Below is a small trained network, with its code and all its weights. Each question gives an input and a class and asks what happens when units are switched off, that is, made to give their printed mean instead of their output.

import numpy as np


def w(rows, s, z=0):
    codes = np.array(rows[::2]) - 128.0
    scale = np.full(codes.shape[1], s)
    scale[-1] = z or s
    return codes * scale


def f(y):
    return y / 2 * (1 + np.tanh(0.7978845608 * (y + 0.044715 * y**3)))


def log_softmax(a):
    a = a - a.max(-1, keepdims=True)
    return a - np.log(np.exp(a).sum(-1, keepdims=True))


def net(x, mask):
    res = np.array(x, float).reshape(1, 4) / 4 @ E
    y = f(res @ A[0][:, :-1].T + A[0][:, -1])
    res = res + np.where(mask, y, B[0][:, -1]) @ B[0][:, :-1]
    return log_softmax(res[-1] @ U[:, :-1].T + U[:, -1])


A, B = {}, {}
E = w([
[36,174,187,2,94,182,70,224,118],'x0',
[132,14,184,95,172,73,53,170,119],'x1',
[67,123,122,172,84,218,142,215,67],'x2',
[136,142,223,222,51,85,168,75,136],'x3',
],0.0084)
A[0] = w([
[111,150,142,118,139,130,128,114,127,129],'neuron 0',
[107,136,124,107,139,156,131,172,150,64],'neuron 1',
[138,121,95,64,192,113,110,117,131,159],'neuron 2',
[145,117,146,159,128,118,127,115,123,154],'neuron 3',
[144,91,64,172,156,155,131,131,117,84],'neuron 4',
[123,137,156,140,146,154,129,128,108,101],'neuron 5',
[77,132,136,146,90,174,111,151,118,145],'neuron 6',
[137,75,110,170,152,113,134,145,127,104],'neuron 7',
[147,126,133,59,177,73,114,104,136,140],'neuron 8',
[124,21,84,48,201,142,106,183,121,192],'neuron 9',
[107,174,122,65,129,136,121,146,119,120],'neuron 10',
[145,130,106,137,146,143,149,132,141,145],'neuron 11',
[100,133,229,72,86,100,117,146,128,134],'neuron 12',
[152,54,125,249,138,95,133,116,119,138],'neuron 13',
[132,172,130,239,48,152,150,112,123,139],'neuron 14',
[112,91,117,189,139,129,135,117,118,111],'neuron 15',
[150,143,104,139,161,135,138,106,152,2],'neuron 16',
[95,111,204,131,76,172,127,188,133,124],'neuron 17',
[156,101,160,162,141,61,129,89,130,227],'neuron 18',
[158,108,148,196,124,62,134,81,138,141],'neuron 19',
[133,181,130,197,79,139,146,91,131,125],'neuron 20',
[118,168,38,209,107,204,147,137,119,222],'neuron 21',
],0.013,0.0025)
B[0] = w([
[103,106,146,107,139,92,129,136,135,136],'neuron 0',
[152,95,128,105,163,156,115,150,84,170],'neuron 1',
[123,112,60,215,91,105,149,144,127,193],'neuron 2',
[151,97,124,143,113,141,117,133,141,156],'neuron 3',
[133,147,171,104,169,48,167,130,173,173],'neuron 4',
[136,129,134,136,113,132,129,139,109,135],'neuron 5',
[119,122,133,96,68,166,137,161,102,197],'neuron 6',
[172,108,153,145,103,170,74,90,151,162],'neuron 7',
[146,132,92,205,74,70,148,123,172,193],'neuron 8',
[55,139,73,209,251,173,137,130,104,244],'neuron 9',
[135,46,141,91,192,126,140,120,135,195],'neuron 10',
[104,134,127,137,97,106,109,123,156,148],'neuron 11',
[152,229,190,92,113,99,91,70,157,201],'neuron 12',
[172,24,160,172,101,155,118,85,226,233],'neuron 13',
[96,159,173,205,160,195,145,183,114,251],'neuron 14',
[167,109,167,162,94,140,107,133,155,165],'neuron 15',
[140,148,116,142,88,114,81,146,79,155],'neuron 16',
[84,170,142,91,52,181,115,130,83,214],'neuron 17',
[124,53,106,108,190,100,150,110,181,211],'neuron 18',
[117,39,104,136,209,146,152,152,147,227],'neuron 19',
[74,150,148,169,192,151,112,144,130,222],'neuron 20',
[123,238,164,127,146,39,114,75,163,254],'neuron 21',
],0.019,0.013)
U = w([
[151,131,169,116,121,84,114,75,166,182],'0',
[139,125,165,78,76,135,140,154,95,107],'1',
[87,170,156,168,152,137,124,139,122,245],'2',
[148,10,82,181,160,123,171,121,172,196],'3',
[92,106,88,112,141,165,120,146,68,2],'4',
[163,127,136,162,77,124,142,165,112,12],'5',
[131,146,88,144,108,69,141,95,134,30],'6',
[162,80,134,133,60,160,113,139,113,43],'7',
],0.012,0.0021)

Each question gives the input, the list of numbers given to net, and the class t.
The units are the neurons (one row each of A and B). Each row of codes is followed by its name. A weight is (code - 128) times the scale printed after its matrix; where a second scale follows, it is the last column's (A, B and U).
mask holds one flag per neuron, in row order. A switched-off neuron (its flag False) gives its mean, the last column of its row in B, instead of its output. The means were averaged over made-up inputs and are rounded, as every weight is.
A unit's drop is (log p(t) with every unit on - log p(t) with that unit switched off) / (log p(t) with every unit on - log p(t) with every unit switched off).
The circuit of an input: a set's keep is (log p(t) with only the set's units on - log p(t) with every unit switched off) / (log p(t) with every unit on - log p(t) with every unit switched off). Starting from the 12 units with the biggest drops (on a tie, the unit counted first), units are removed one at a time, each time the one whose removal leaves the highest keep (on an exact tie, the one counted first), for as long as the keep stays at least 0.8.
units of the circuit, in order: the units of the circuit, biggest drop first
most important unit: the unit with the biggest drop
top k neurons: the k neurons with the biggest drops, biggest first
drop when u is switched off: that unit's drop, to one decimal
input [-3,0,2,-6], class 2: top 2 neurons => neuron 13; neuron 19
input [7,6,0,8], class 1: most important unit => neuron 17
input [7,-4,8,-4], class 1: units of the circuit, in order => neuron 6; neuron 17
input [-8,-8,6,5], class 2: top 2 neurons => neuron 21; neuron 14
input [6,-6,-8,5], class 0: top 3 neurons => neuron 9; neuron 12; neuron 14
input [8,-4,4,6], class 1: units of the circuit, in order => neuron 9; neuron 17
input [7,8,5,5], class 1: top 2 neurons => neuron 12; neuron 17
input [8,4,1,-2], class 4: top 2 neurons => neuron 21; neuron 9
input [3,5,2,7], class 1: top 3 neurons => neuron 17; neuron 21; neuron 9
input [-1,0,2,-1], class 2: top 3 neurons => neuron 13; neuron 19; neuron 18
input [-8,-5,-1,-5], class 0: top 3 neurons => neuron 21; neuron 9; neuron 4
input [7,6,-8,3], class 0: top 2 neurons => neuron 12; neuron 14
input [-8,-7,0,-2], class 2: top 3 neurons => neuron 21; neuron 14; neuron 20
input [4,5,4,-3], class 4: most important unit => neuron 21
input [-1,2,8,0], class 2: drop when neuron 21 is switched off => 0.1
input [4,6,4,-3], class 4: drop when neuron 21 is switched off => 0.2
input [8,7,-2,5], class 1: drop when neuron 17 is switched off => 0.7
